[[2 4 6 6 5 3 2 4 5 5 6 5 4 3]
 [4 3 2 5 1 3 5 4 3 2 2 4 5 4]
 [4 5 6 1 4 4 5 2 5 5 6 2 4 3]
 [2 3 1 1 1 4 3 3 3 2 2 4 2 4]
 [2 4 5 1 4 4 4 2 5 4 7 3 4 3]
 [6 5 7 2 5 4 5 2 5 5 7 2 6 3]
 [2 4 5 3 2 4 3 2 4 2 3 5 5 6]
 [4 4 3 3 3 4 4 3 3 2 2 3 4 6]
 [6 3 1 6 6 4 4 6 3 6 3 3 2 1]
 [2 4 4 3 5 4 2 3 5 3 3 4 3 6]
 [3 5 1 0 5 5 3 4 4 3 2 2 2 5]
 [3 5 2 0 2 5 5 3 4 3 3 2 2 3]
 [3 4 2 0 4 5 5 4 4 5 4 2 2 1]]
Rows and columns are numbered from 1.
The entry in row 3 and column 3 is 6
The entry at row 3, column 1 is 4
The entry in row 2 and column 1 is 4
The entry in the bottom-left corner -> 3
The top-right entry -> 3
The entry at row 1, column 3 -> 6
Which number is the entry in row 1 and column 1?
A: 2
The bottom-right entry -> 1
Which number is the entry at row 1, column 2?
A: 4
Which number is the entry at row 2, column 2?
A: 3

[[5644 5878 4439 4030 4596 4416 2435 5253 6827 5102 4830 5341 3211 3890]
 [6333 3562 6497 2950 6353 7224 6037 5784 4655 4757 5339 6061 4799 6517]
 [5406 6181 5120 4391 4957 4672 4003 3974 1928 5459 3613 5031 5172 3258]
 [5442 3772 6054 8221 5218 4780 2546 4306 5132 7540 7671 7549 5359 4575]
 [5270 8670 5740 6641 9078 5995 3791 5342 6097 4411 4588 4434 4139 6349]
 [5611 5266 4041 7371 7036 6841 5605 3577 3995 3858 6049 5239 2070 6586]
 [4020 5446 8890 3950 4283 5175 5580 3891 5415 4947 4234 5264 3361 5791]
 [7278 6184 5828 4219 4742 3080 4767 3092 4957 7100 4456 7753 5754 9315]
 [5155 5107 5230 5197 5169 5142 5136 5183 5145 5098 5173 5116 5118 5157]
 [6048 4618 3429 4283 4078 5328 4479 4035 4226 5005 4210 5216 2719 4805]
 [4400 3587 9498 4840 5282 4811 4495 4346 5325 4733 4598 4271 3251 4379]
 [4497 4351 5822 5171 5281 8265 5278 5849 4811 6002 6246 6679 4709 4486]
 [5047 5132 5256 4727 4734 4431 4047 5261 6170 4083 7199 6200 4522 4091]
 [5260 5409 5168 4007 5193 4683 5051 5296 5610 3268 7720 6592 4889 4759]
 [5111 5122 5183 5125 5138 5171 5176 5161 5178 5145 5188 5194 5092 5126]
 [5362 6170 5242 4674 5720 5152 5311 3914 1159 4591 4797 5538 5725 4014]]
Counting starts at 1.
Read off the entry in row 3 and column 1.
Answer: 5406
The entry at row 1, column 1 is 5644
The entry directly above 5116 is 7753
Read off the entry in row 2 and column 2.
Answer: 3562
The minimum is 1159
Read off the entry at row 1, column 3.
Answer: 4439
The entry directly below the largest entry -> 5822
Read off the entry at row 1, column 2.
Answer: 5878
Read off the entry in row 2 and column 1.
Answer: 6333
Read off the entry at row 3, column 2.
Answer: 6181
The entry just left of the smallest entry: 3914
Read off the entry just left of 3995.
Answer: 3577
The entry directly above 5446 -> 5266
Read off the entry just left of the largest entry.
Answer: 3587
The top-right entry -> 3890
The top entry of the column that holds the smallest entry is 6827
The bottom-right entry -> 4014
Read off the entry directly below 7753.
Answer: 5116
The entry in row 3 and column 3 is 5120
The entry directly above 7671 -> 3613
The entry just left of 8670 -> 5270
The entry directly above 3361 -> 2070
The entry just right of the smallest entry -> 4591
Read off the entry directly below 4003.
Answer: 2546
The entry directly above 4759 -> 4091
The entry directly below 4234 -> 4456
Read off the entry just left of 6641.
Answer: 5740
The bottom entry of the column that holds the largest entry is 5242
The entry directly below 6048: 4400
The entry just left of 3772 -> 5442

Questions about the table below. Indices start at 1.
1) What is the entry just right of the smallest entry?
2) What is the top-left entry?
3) What is the entry in row 1 and column 3?
4) What is the bottom entry of the column that holds the largest entry?
5) What is the entry at row 2, column 1?
6) What is the entry directly below 67?
7) What is the entry directly above the smallest entry?
8) What is the entry in row 3 and column 1?
[-36 -7 -26 13 14 10 24 -37 21 -9 -14]
[44 -20 -26 13 14 89 68 -38 14 14 1]
[-23 -9 -26 13 -18 34 49 -38 32 14 -18]
[17 -9 -22 -45 14 55 5 -38 -45 40 15]
[-10 -9 -26 41 11 37 5 -38 44 14 15]
[-53 9 -26 -13 14 36 -31 -38 -41 14 15]
[-8 -9 -26 13 14 37 32 -38 7 1 -6]
[-24 -9 -26 13 2 37 -48 -54 7 67 47]
[-32 -9 -26 41 19 84 9 -38 7 -14 15]
[-10 -9 -26 13 26 53 -36 -38 -23 14 37]
[-4 -9 -8 -12 -6 -37 -5 -11 7 14 15]
1) 7
2) -36
3) -26
4) -37
5) 44
6) -14
7) -38
8) -23

Read these off the row that follows.
1) Read off the first entry from the left.
2) Read off the last entry.
3) Read off the 2nd-last entry.
  6.9  -33.7  -94.6  150.2
1) 6.9
2) 150.2
3) -94.6

a =
[-7 -18 10 48 -3 -6 18 -3 -9]
[-39 23 -84 -9 -66 -50 51 -56 -48]
[28 54 20 -22 21 24 -21 16 34]
[-1 22 -59 -36 -35 -19 56 -31 -10]
[-4 31 -38 -18 -25 -14 27 -22 -8]
[25 27 56 26 37 30 -36 31 33]
Indices start at 1.
The entry directly below 28 is -1
The entry directly below 10 -> -84
The entry in row 1 and column 3?
Answer: 10
The entry directly below -48?
Answer: 34
The entry directly above 21: -66
The entry just right of -59?
Answer: -36
The entry in the bottom-right corner?
Answer: 33
The bottom-left entry?
Answer: 25
The entry at row 1, column 2?
Answer: -18
The entry at row 2, column 1: -39
The entry at row 3, column 1?
Answer: 28
The entry directly above 16?
Answer: -56
The entry in row 1 and column 1 -> -7
The entry just right of 30: -36
The entry at row 3, column 3?
Answer: 20
The entry just left of 21: -22
The entry in the top-right corner?
Answer: -9
The entry just right of -35?
Answer: -19

Read these off the table that follows.
1) Find the bottom-right entry.
2) Find the entry in the top-right corner.
3) Find the smallest entry in the last row.
4) Find the first entry, reading row by row.
5) Find the third smallest entry.
6) Find the smallest entry in the first column.
7) Find the largest entry in the last column.
8) Find the bottom-left entry.
array([[7010, 6661, 7540, 8334, 6170, 6782, 7210],
       [7117, 7516, 7229, 5246, 9141, 8433, 4390],
       [6591, 6723, 6723, 5384, 7143, 6731, 7272],
       [6590, 7010, 5993, 5118, 7582, 6840, 6262],
       [5535, 7964, 8947, 4267, 2448, 4980, 8642],
       [6978, 5981, 6456, 8533, 6218, 6260, 8340],
       [6323, 6923, 7761, 4851, 5950, 6374, 8047],
       [7457, 5419, 6166, 8511, 8381, 7223, 7979],
       [6275, 7488, 8739, 5367, 4837, 6332, 7657],
       [6907, 6344, 7087, 5578, 8184, 7362, 7400],
       [6505, 7110, 8100, 5027, 6426, 6854, 7414],
       [6488, 7358, 8041, 7756, 4213, 5963, 7305],
       [6550, 7057, 6562, 5437, 6899, 6698, 6663],
       [6687, 6511, 5871, 5668, 7700, 6759, 7100],
       [6604, 7162, 7377, 5231, 7003, 7015, 6605]])
1) 6605
2) 7210
3) 5231
4) 7010
5) 4267
6) 5535
7) 8642
8) 6604
